ket: [ 89  87 104 154 101  80 156  98]
Nezev: [170 172  98 160 157 179  98 160]
pamud: [163 164 103 154 152 172 103 154]
sava: [109 149 146 160 152 148 109 140]
Lafov: [ 89  88 156  98 101  81 156  99]
pinuz: [155 156 109 160 151 160 109 148]
rest: [170 172  98 160 157] : [179  98 160]
[155 156 109 160 151 160 109 148] : pinuz
back: [148 109 160 151 160 109] : pinuz
both Nezev pamud:  : [172]
rest: [160 157] : [179  98 160]
both pamud sava:  : [152]

Zopiv: [140 138 122 129 138 132 146 157 113 133 117 115 148 123 129 177 122 127
 107 122 121 129 120 117 143 130 116 120 132 137 120 152 130 135 119 146
 121 119 125 134 126 130 122 124 124 131 107 133 145 124 105 139 139 136
 118 156 130 129 122 123 133]
Nak: [139 143 123 133 144 131 152 158 116 131 120 102 152 127 133 166 123 135
 100 138 125 127 123 120 156 124 120 122 141 141 114 158 137 124 129 147
 116 127 123 140 129 134 124 117 118 142 119 135 138 123 110 143 125 130
 117 150 135 122 115 122 122]
takik: [149 140 125 131 141 143 147 156 109 135 113 113 140 127 132 169 116 133
 108 132 122 128 127 123 141 121 117 133 130 131 120 144 135 130 117 138
 119 121 123 135 128 122 122 124 118 134 115 131 146 129 100 130 136 132
 113 165 135 128 131 121 139]
ruz: [143 142 135 129 139 132 158 167 113 139 115 115 144 135 133 171 125 125
 104 130 120 126 110 123 147 131 120 122 136 127 114 149 130 127 124 139
 111 123 126 134 129 146 125 115 118 138 124 139 135 122 116 144 134 138
 117 160 141 128 120 129 125]
Nepa: [136 137 132 125 138 138 156 156 126 133 112 109 153 138 129 170 128 136
  99 132 118 130 115 118 151 131 118 130 137 125 121 153 134 128 121 145
 114 115 121 140 127 141 126 119 117 141 120 137 130 120 111 145 131 139
 121 155 135 123 117 126 121]
rest: [111 123 126 134] : [129 146 125 115 118 138 124 139 135 122 116 144 134 138 117 160 141 128
 120 129 125]
rest: [129 138 132] : [146 157 113 133 117 115 148 123 129 177 122 127 107 122 121 129 120 117
 143 130 116 120 132 137 120 152 130 135 119 146 121 119 125 134 126 130
 122 124 124 131 107 133 145 124 105 139 139 136 118 156 130 129 122 123
 133]
howmany Nepa: [136] : 2

dodur: [111 118 126 137 168 132 114 117 152 126 138 132]
Vem: [116 124 124 135 166 126 115 151 151 126 151 126]
puse: [118 128 131 125 159 127 118 128 149 124 138 124]
rest: [111 118] : [126 137 168 132 114 117 152 126 138 132]
back: [152 117 114] : dodur
back: [151 151 115 126 166 135 124 124 116] : Vem
back: [166 135 124 124] : Vem
howmany Vem: [152] : 0

nakag: [134 119 129 107 148 116 129 133 140 117 122 140 126]
rav: [125 142 141 117 125 123 129 133 141 125 119 133 130]
mos: [122 114 118 128 121 138 122 129 122 118 144 147 118]
dogev: [125 142 147 115 118 123 129 123 141 125 119  85 130]
howmany mos: [121] : 1
back: [141 133 129 123 125 117] : rav
howmany rav: [133] : 2
both rav mos:  : [129]
[122 114 118 128 121 138 122 129 122 118 144 147 118] : mos
rest: [129 133 141] : [125 119 133 130]

Nodip: [125 129 138 125 118 127 114  93 117 115 110]
Tavip: [129 140 125 123 125 125 103 124 120 125 111]
Kolo: [116 125 138 126 129 124 132 110 120 117 126]
leve: [120 135 115 124 125 125 112 113 119 132 129]
zafuz: [120 135 136 124 125 125 112 113 119 114 115]
bifan: [135 132 124 124 127 125 124 138 138 138 150]
Gal: [123 135 124 125 124 127 109 124 121 125 113]
lafi: [123 135 132 127 124 114 109 124 121 125 113]
Bukar: [120 133 132 125 121 129 110 120 120 126 111]
vigip: [152 124 106 127 129 136 112 143 141 138 123]
nulut: [121 118 125 132 131 130 148 134 131 135 139]
[120 135 115 124 125 125 112 113 119 132 129] : leve
howmany lafi: [124] : 2
back: [124 109 127 124 125 124 135] : Gal
howmany Tavip: [125] : 4
rest: [125 118 127] : [114  93 117 115 110]
[123 135 124 125 124 127 109 124 121 125 113] : Gal
[135 132 124 124 127 125 124 138 138 138 150] : bifan

Peniz: [147 133 119 122 125  89 134 112 105]
Nofop: [137  93 118 146 126 105 125 120 140]
gem: [147 114 136 122 104 150 110 113 139]
Defo: [131 130 113  86 146 125 155 145 119]
rebob: [124  92 140 139 103 101 110 114 125]
gak: [116 125 121 152 132 121 128 149 109]
Pimo: [117 137 158  84 152 155 110 133 123]
both gak Nofop:  : [125]
both rebob Defo:  : [125]
rest: [110 114] : [125]
both Pimo Peniz:  : [133]

Dup: [171 157 115 131]
buku: [118 149 122 125]
temi: [116 126 122 126]
rest: [116 126] : [122 126]
howmany temi: [126] : 2
rest: [157 115] : [131]

nom: [121 131 130 128 128 125 128 125 128 123 126 129 131 121 132 130 124 130
 127 131 127 130 128 121 128 131 129 127 130 127]
nek: [123 129 125 126 128 128 124 127 130 150 123 125 129 128 128 131 136 131
 125 131 123 128 128 125 128 128 129 128 129 131]
kulo: [121 131 130 128 128 127 128 125 131 123 121 129 128 131 128 128 130 127
 129 123 124 128 128 121 128 131 129 127 130 127]
Vov: [132 133 128 126 125 129 128 128 125 118 132 124 127 130 127 127 131 130
 129 121 131 126 124 133 124 123 126 129 125 132]
rizi: [129 129 130 132 128 127 130 128 131 152 129 131 129 131 128 131 130 128
 126 127 129 131 126 126 126 126 124 135 134 129]
back: [126 131 121 129 130 131 127 127 130 127 124 132] : Vov
howmany Vov: [133] : 2
rest: [129 131 121 132 130] : [124 130 127 131 127 130 128 121 128 131 129 127 130 127]
howmany kulo: [127] : 4
howmany nek: [124] : 1

poba: [165 165 100 165]
beki: [152 165 100 102]
Munuk: [152 165 165 154]
marud: [163 164 100 154]
back: [164 163] : marud
[152 165 165 154] : Munuk
both marud poba:  : [100]
back: [102 100 165] : beki
[165 165 100 165] : poba
howmany marud: [163] : 1

vetes: [127 146 128 114 154 141 143 116 121 145 119  83 134 120 107 124 119 136
 104 113 112 131  94 129 162 149  97 144 107 142 112 112 104 116 157 152
 131 119 133 137 127 123 122 127 126 128]
sigut: [118 122 133 153 165 109 127 120 110  97 106 110 141 152 130  82 133 138
 123 113 158 124 106 101 157 137 111 102 106 144 138 105 125 107 112 161
 128 116 105 128 128 121 142 135  95 160]
lela: [134 110 128 131 132 133 141 117 112 115 127 116 140 132 135 113 112 130
 137 113 113 124 141 140 138 126 133 132 107 119 125 113 139 120 139 131
 132 120 133 140 124 103 129 124 110 115]
gul: [ 87 143 140 157 146 136 144 163 147 130 144 142 125 147 168 117 137 130
  81 144 126 129 145 146 151 163 127 123  82 105 167 150 148 144 144 128
 164 170 113 130 124 110  98 147 103 110]
tir: [123 126 122 137 129 131 144 129 124 125 133 128 142 126 144 138 122 117
 145 128 131 140 118 115 134 130 127 139 125 127 131 138 122 123 142 140
 116 116 135 129 129 109 122 127 127 109]
Vumo: [127 146 143 114 154 141 143 121 116 145 119  83 134 120 107 124 119 136
 104 113 112 131  94 129 162 149  97 144 107 142 112 112 104 116 157 152
 127 141 123 125 114 138 101 131 126 134]
tez: [136 125 104 136 118 121 111 127 128 117 123 138 121 129 128 137 140 126
 118 123 148 132 128 112 124 131 125 130 107 128 135 112 146 100 123 127
 134 130 127 137 110 126 128 130 137 124]
rutes: [121 102 132 123 119 131 138 134 120 117 123 107 152 143 128  97 115 140
 138 118 127 112 136 120 124 128 147 130 129 170 137 137 113 128 112 142
 127 107 116 143 122 131 105 171 150 143]
Kevi: [139 123 156 141 134 118 124 145 105 153 100 130  99 114 114 132 117 143
 124 136 147 112 128 156 129 123 116 125 124 146 136 127 157 116 104 154
 129 127 124 105  87 121 112 155 144 114]
Fem: [116 119 114 129 119 137 132 123 134 135 132 110 142 152 130 120 118 131
 132 132 116 119 122 122 138 116 135 134 135 139 122 125 142 125 135 106
 124 130 126 124 130 141 120 128 130 133]
mekur: [123 119 136 134 112 130 138 139 124 137 134 120 141 123 116 134 123 120
 120 130 123 129 102 120 133 127 115 128 138 130 120 123 124 126 137 130
 144 118 132 118 127 108 124 112 127 143]
[127 146 143 114 154 141 143 121 116 145 119  83 134 120 107 124 119 136
 104 113 112 131  94 129 162 149  97 144 107 142 112 112 104 116 157 152
 127 141 123 125 114 138 101 131 126 134] : Vumo
[136 125 104 136 118 121 111 127 128 117 123 138 121 129 128 137 140 126
 118 123 148 132 128 112 124 131 125 130 107 128 135 112 146 100 123 127
 134 130 127 137 110 126 128 130 137 124] : tez
rest: [110 141 152 130] : [ 82 133 138 123 113 158 124 106 101 157 137 111 102 106 144 138 105 125
 107 112 161 128 116 105 128 128 121 142 135  95 160]
[121 102 132 123 119 131 138 134 120 117 123 107 152 143 128  97 115 140
 138 118 127 112 136 120 124 128 147 130 129 170 137 137 113 128 112 142
 127 107 116 143 122 131 105 171 150 143] : rutes
howmany gul: [144] : 5
[118 122 133 153 165 109 127 120 110  97 106 110 141 152 130  82 133 138
 123 113 158 124 106 101 157 137 111 102 106 144 138 105 125 107 112 161
 128 116 105 128 128 121 142 135  95 160] : sigut

fim: [101 101 102 101 121]
Mapi: [121 122 122 115 102]
fuzo: [121 128 121 175 160]
back: [101 102 101] : fim
both Mapi fuzo:  : [121]
both fuzo fim:  : [121]
back: [122 122 121] : Mapi
howmany fim: [101] : 3
back: [121 101 102] : fim

sezu: [130 156 133 135 133 136 155 140 146 129 127 101 131 125 118 120 146 121
 140 129 121 124 103 119 123 153 129 133 163 134 130 111  93 128 130 100
 125]
megi: [125 129 121 128 138 126 148 148 136 112 139 120 139 128 137 127 129 133
 130 155 144 109 135 124 131 124 137 125 132 113 132 143 114 121 114 136
 124]
daz: [123 115 120 105 150 102 104 114 117 113 119 136 155 136  97 132 125 164
 167 131  95 115  98 119 147 123 121 158 145 142 145 128 105 129 104 135
 116]
ved: [107 144 135 108 127 136 144 116  87 105 151 124 115 131 140 105 108 129
 133 117 138 135 117 143 120  94 167 111 128 107 121 148 146 118 129 150
 148]
dinod: [106 140 137 127 114 146 119 102 143 158 146 144 138 121 130 140 171 110
 113 127 126 151 114  97 153 149 152 120 154 124 116 105 128 137 133  82
 130]
[125 129 121 128 138 126 148 148 136 112 139 120 139 128 137 127 129 133
 130 155 144 109 135 124 131 124 137 125 132 113 132 143 114 121 114 136
 124] : megi
[106 140 137 127 114 146 119 102 143 158 146 144 138 121 130 140 171 110
 113 127 126 151 114  97 153 149 152 120 154 124 116 105 128 137 133  82
 130] : dinod
[107 144 135 108 127 136 144 116  87 105 151 124 115 131 140 105 108 129
 133 117 138 135 117 143 120  94 167 111 128 107 121 148 146 118 129 150
 148] : ved
[123 115 120 105 150 102 104 114 117 113 119 136 155 136  97 132 125 164
 167 131  95 115  98 119 147 123 121 158 145 142 145 128 105 129 104 135
 116] : daz
back: [121 107 128 111 167  94 120] : ved
back: [138 128] : megi

feluz: [148 123 143 118 114 136 124 129 119 118 131 131 136 121 133 154 148 139
 135 166 141 128 103 110 112 159 128 132 150 129 117 147 128 133 135 135
 129 115]
fele: [136 121 132 131 118 132 132 118 134 133 131 116 141 114 129 137 140 134
 129 138 120 125 120 109 110 139 126 123 130 130 119 136 139 139 126 133
 133 115]
zigu: [139 121 127 132 125 130 124 124 132 130 130 127 129 122 132 135 132 128
 123 134 129 128 123 123 120 133 127 128 127 129 126 137 128 133 125 127
 129 119]
vidi: [150 118 138 124 116 135 124 124 131 144 131 118 136 117 136 152 144 136
 129 157 136 128 106 112 110 154 128 130 141 129 118 130 120 148 129 136
 130 112]
Bap: [133 124 130 129 125 130 129 124 126 131 129 124 132 123 129 133 133 130
 127 133 126 127 123 122 121 134 128 127 129 129 124 133 131 133 126 130
 130 122]
howmany vidi: [136] : 5
[139 121 127 132 125 130 124 124 132 130 130 127 129 122 132 135 132 128
 123 134 129 128 123 123 120 133 127 128 127 129 126 137 128 133 125 127
 129 119] : zigu
[136 121 132 131 118 132 132 118 134 133 131 116 141 114 129 137 140 134
 129 138 120 125 120 109 110 139 126 123 130 130 119 136 139 139 126 133
 133 115] : fele
howmany feluz: [117] : 1
[133 124 130 129 125 130 129 124 126 131 129 124 132 123 129 133 133 130
 127 133 126 127 123 122 121 134 128 127 129 129 124 133 131 133 126 130
 130 122] : Bap
back: [118 131 144 131] : vidi

rur: [151 164 117 150 100 136 132 104 120 113 137  87 128 128 127 160 100 132
 132 118 119]
fogo: [127 129 129 128 128 128 130 128 126 114 137  87 128 128 108 128 128 130
 128 127 126]
Vasab: [113 137  87 128 128 108 128 128 104 136 131 120 104 131 109 161 117 104
 109 119 131]
howmany Vasab: [104] : 3
rest: [114 137  87 128 128] : [108 128 128 130 128 127 126]
back: [109 131 104 120 131 136 104 128 128 108 128] : Vasab
back: [128 128 108 128 128  87 137 114] : fogo
howmany rur: [132] : 3
howmany Vasab: [131] : 3
back: [132 100 160 127] : rur

kis: [129 106 130 116 138 128 134 142 152 127 141 115 145 139 131 138  99 115
 135 132 149 121 131 126 139 117 119 121 119 139 112 125 137 121]
Lev: [133 131 149 133 112 122 154 139 129 130 118 123 139 114 121 126 133 125
 133 131 132 125 119 149 129 117 124 122 128 124 121 142 117 124]
zodev: [129 146 127 126 112 134 129 135 123 129 111 136 139 114 121 126 132 133
 118 119 116 127 137 137 119 117 125 122 122 131 141 127 120 140]
Topem: [129 106 130 116 138 128 134 142 152 127 141 115 145 139 131 138  99 115
 135 132 149 121 131 126 136 139 119 121 119 131 112 125 116 139]
gira: [138 106 130 116 138 128 134 142 152 127 141 115 145 120 131 138  99 115
 135 132 149 121 131 126 136 139 119 121 119 126 112 125 137 121]
[129 106 130 116 138 128 134 142 152 127 141 115 145 139 131 138  99 115
 135 132 149 121 131 126 136 139 119 121 119 131 112 125 116 139] : Topem
howmany kis: [139] : 3
rest: [139 114 121 126 133] : [125 133 131 132 125 119 149 129 117 124 122 128 124 121 142 117 124]
rest: [125 122] : [122 131 141 127 120 140]
howmany Topem: [116] : 2

fir: [177 167 165 160 166  85 169]
tal: [177 150 165 107 104 104 104]
Zet: [149 149 153 149 153  99 153]
howmany Zet: [149] : 3
howmany tal: [104] : 3

